Below are the code and all the weights of a small trained network. Each question names an input and a target symbol and asks about switching units off, where a switched-off unit gives its printed mean instead of its output.

import numpy as np


def w(rows, s, z=0):
    codes = np.array(rows[::2]) - 128.0
    scale = np.full(codes.shape[1], s)
    scale[-1] = z or s
    return codes * scale


def norm(h):
    return h / np.sqrt((h * h).mean(-1, keepdims=True) + 1e-5)


def f(y):
    return np.maximum(y, 0)


def softmax(a):
    e = np.exp(a - a.max(-1, keepdims=True))
    return e / e.sum(-1, keepdims=True)


def log_softmax(a):
    a = a - a.max(-1, keepdims=True)
    return a - np.log(np.exp(a).sum(-1, keepdims=True))


def net(x, mask):
    ids = ['αβγζθξ'.index(c) for c in x.split()]
    T = len(ids)
    res = E[ids] + P[:T]
    u = 0
    for l in range(2):
        q, k, v = (norm(res) @ M[l].T for M in (Q, K, V))
        z = softmax(np.where(np.tri(T) > 0, q @ k.T / 2**0.5, -1e9)) @ v
        res = res + np.where(mask[u], z, O[l][:, -1]) @ O[l][:, :-1]
        u += 1
        y = f(norm(res) @ A[l][:, :-1].T + A[l][:, -1])
        res = res + np.where(mask[u : u + 8], y, B[l][:, -1]) @ B[l][:, :-1]
        u += 8
    return log_softmax(norm(res)[-1] @ U[:, :-1].T + U[:, -1])


Q, K, V, O, A, B = {}, {}, {}, {}, {}, {}
E = w([
[121,156,107,141,140,195,91,92,168],'α',
[119,135,202,106,115,70,100,128,144],'β',
[171,253,182,108,104,135,160,114,113],'γ',
[158,89,82,117,82,108,67,195,128],'ζ',
[116,141,89,93,148,91,134,127,112],'θ',
[144,116,169,70,178,170,140,168,201],'ξ',
],0.0011)
P = w([
[107,97,133,150,131,179,158,141,114],'0',
[172,182,154,107,170,159,10,120,87],'1',
[182,162,145,136,172,111,64,108,118],'2',
[170,147,135,123,142,109,99,114,131],'3',
[158,143,127,117,125,110,116,111,144],'4',
[144,140,120,122,115,103,132,123,157],'5',
[127,141,114,110,102,102,144,125,165],'6',
[93,149,117,114,86,102,153,148,169],'7',
[87,170,111,116,80,94,149,160,189],'8',
],0.0014)
Q[0] = w([
[140,221,104,33,102,108,57,99,252],'L0H1',
[36,229,102,75,56,111,129,215,228],'L0H1',
],0.0026)
K[0] = w([
[85,119,46,138,38,70,243,133,103],'L0H1',
[15,70,62,178,25,175,252,158,133],'L0H1',
],0.0028)
V[0] = w([
[62,129,128,150,221,245,147,9,130],'L0H1',
[135,239,195,66,153,31,179,26,118],'L0H1',
],0.0015)
O[0] = w([
[2,58,128,133,128,12,48,55,250,2],'L0H1',
[100,26,62,20,193,194,51,253,160,106],'L0H1',
],0.0014,0.00016)
A[0] = w([
[166,136,107,133,102,192,102,192,149,131],'L0N1',
[88,100,174,170,133,128,134,68,163,165],'L0N2',
[45,34,172,145,95,87,160,130,6,101],'L0N3',
[148,167,139,97,165,168,109,138,125,146],'L0N4',
[151,126,138,128,159,220,132,169,49,112],'L0N5',
[87,113,95,97,123,118,86,155,138,136],'L0N6',
[147,91,94,205,92,186,209,123,92,3],'L0N7',
[170,167,141,138,131,136,199,74,81,89],'L0N8',
],0.0017,0.0012)
B[0] = w([
[110,184,126,117,174,119,106,83,110,228],'L0N1',
[102,169,124,118,115,165,148,154,84,206],'L0N2',
[88,112,128,154,44,171,103,126,60,155],'L0N3',
[139,161,90,142,112,131,148,103,116,255],'L0N4',
[176,176,95,133,153,162,151,157,143,154],'L0N5',
[130,94,105,138,160,124,93,142,142,210],'L0N6',
[252,151,98,94,140,93,142,146,80,136],'L0N7',
[117,52,99,126,128,103,73,149,100,169],'L0N8',
],0.0021,0.00094)
Q[1] = w([
[133,251,57,23,100,110,73,149,241],'L1H1',
[202,21,198,176,217,145,114,33,23],'L1H1',
],0.0023)
K[1] = w([
[53,59,126,62,101,102,224,212,144],'L1H1',
[237,154,119,141,208,71,5,59,134],'L1H1',
],0.0029)
V[1] = w([
[139,118,4,114,153,165,120,122,79],'L1H1',
[100,159,169,172,68,225,116,98,44],'L1H1',
],0.002)
O[1] = w([
[37,222,208,4,203,66,201,90,126,39],'L1H1',
[151,66,180,120,138,97,181,242,226,254],'L1H1',
],0.0018,0.00099)
A[1] = w([
[130,169,179,93,135,169,38,120,61,254],'L1N1',
[132,150,93,130,123,68,80,171,145,190],'L1N2',
[69,160,236,102,149,119,147,114,127,98],'L1N3',
[98,164,176,157,75,124,109,44,96,31],'L1N4',
[99,4,166,199,145,185,195,154,92,157],'L1N5',
[99,172,120,156,70,55,101,63,28,191],'L1N6',
[143,185,133,104,174,87,177,81,168,119],'L1N7',
[163,153,83,141,176,236,152,136,74,240],'L1N8',
],0.0018,0.0007)
B[1] = w([
[80,70,57,118,73,118,213,124,91,224],'L1N1',
[113,51,146,119,123,132,172,122,141,249],'L1N2',
[69,146,178,65,198,29,156,116,45,147],'L1N3',
[110,157,193,203,144,74,175,38,182,138],'L1N4',
[162,166,57,67,187,122,34,81,127,156],'L1N5',
[78,158,110,203,121,164,93,2,100,170],'L1N6',
[104,98,167,147,78,67,166,77,151,174],'L1N7',
[192,115,74,141,178,238,187,105,51,178],'L1N8',
],0.0017,0.0018)
U = w([
[217,238,219,192,81,129,246,97,33,3],'α',
[35,71,238,161,76,6,63,145,200,236],'β',
[175,102,159,52,226,184,156,248,221,83],'γ',
[212,56,31,171,72,229,74,210,50,184],'ζ',
[95,146,81,231,111,187,57,2,194,161],'θ',
[21,162,80,6,218,91,147,73,27,23],'ξ',
],0.003,0.00061)

Each question gives the input, a string of symbols that net reads in full, and the target symbol t.
The units are the heads (2 rows each of Q, K, V and O) and the neurons (one row each of A and B). Each row of codes is followed by its name. A weight is (code - 128) times the scale printed after its matrix; where a second scale follows, it is the last column's (O, A, B and U).
mask holds one flag per unit, layer by layer, with each layer's heads first. A switched-off unit (its flag False) gives its mean, the last column of its rows in O or B, instead of its output. The means were averaged over made-up inputs and are rounded, as every weight is.
A unit's drop is (log p(t) with every unit on - log p(t) with that unit switched off) / (log p(t) with every unit on - log p(t) with every unit switched off).
The circuit of an input: a set's keep is (log p(t) with only the set's units on - log p(t) with every unit switched off) / (log p(t) with every unit on - log p(t) with every unit switched off). Starting from the 12 units with the biggest drops (on a tie, the unit counted first), units are removed one at a time, each time the one whose removal leaves the highest keep (on an exact tie, the one counted first), for as long as the keep stays at least 0.8.
circuit, biggest first: the units of the circuit, biggest drop first
k most important neurons: the k neurons with the biggest drops, biggest first
top k neurons in layer l: the k neurons of layer l with the biggest drops, biggest first
drop of u: that unit's drop, to one decimal
input θ α β ξ α β γ, target β: circuit, biggest first => L0H1; L1N8; L1N7
input ζ β α β β β ξ ζ ξ, target α: circuit, biggest first => L0H1
input ξ γ β γ, target ζ: circuit, biggest first => L0H1; L1H1
input β β γ ζ θ α, target γ: circuit, biggest first => L1H1; L0N3; L0H1
input θ ξ α γ ξ, target β: circuit, biggest first => L0H1; L1N8
input ζ ξ ξ β α θ γ θ ξ, target ξ: 2 most important neurons => L0N1; L1N3
input ξ β α β θ γ, target ζ: circuit, biggest first => L0H1; L1H1; L1N8
input α θ θ β α α β, target θ: circuit, biggest first => L1H1; L0H1
input α γ ζ β α β ξ γ, target θ: circuit, biggest first => L1H1; L1N6; L0H1
input γ ζ θ β ζ θ γ, target ξ: circuit, biggest first => L1H1; L0H1; L1N3
input θ ξ β θ ξ, target β: circuit, biggest first => L0H1; L1N7; L1N8
input ξ ξ β θ γ β, target ζ: circuit, biggest first => L0H1; L1H1
input γ γ γ θ θ α, target ξ: circuit, biggest first => L1H1; L0H1
input γ ζ ξ, target ξ: top neuron in layer 0 => L0N5
input β γ ξ γ α, target γ: circuit, biggest first => L1H1; L0N3; L1N6
input γ α γ β ξ β, target ξ: 2 most important neurons => L0N5; L1N1
input θ ζ α ζ, target β: 2 most important neurons => L1N8; L0N3
input α α β ξ γ β α ζ, target θ: top 2 neurons in layer 1 => L1N6; L1N1
input β β γ, target γ: top 2 neurons in layer 0 => L0N3; L0N2
input β β α β β γ γ θ, target γ: most important neuron => L1N1
input θ ξ β α θ, target β: drop of L0H1 => 0.4
input α ξ θ ζ ζ, target θ: drop of L1N6 => 0.6
input ζ ξ β α β ξ γ ζ β, target α: drop of L0H1 => 0.9
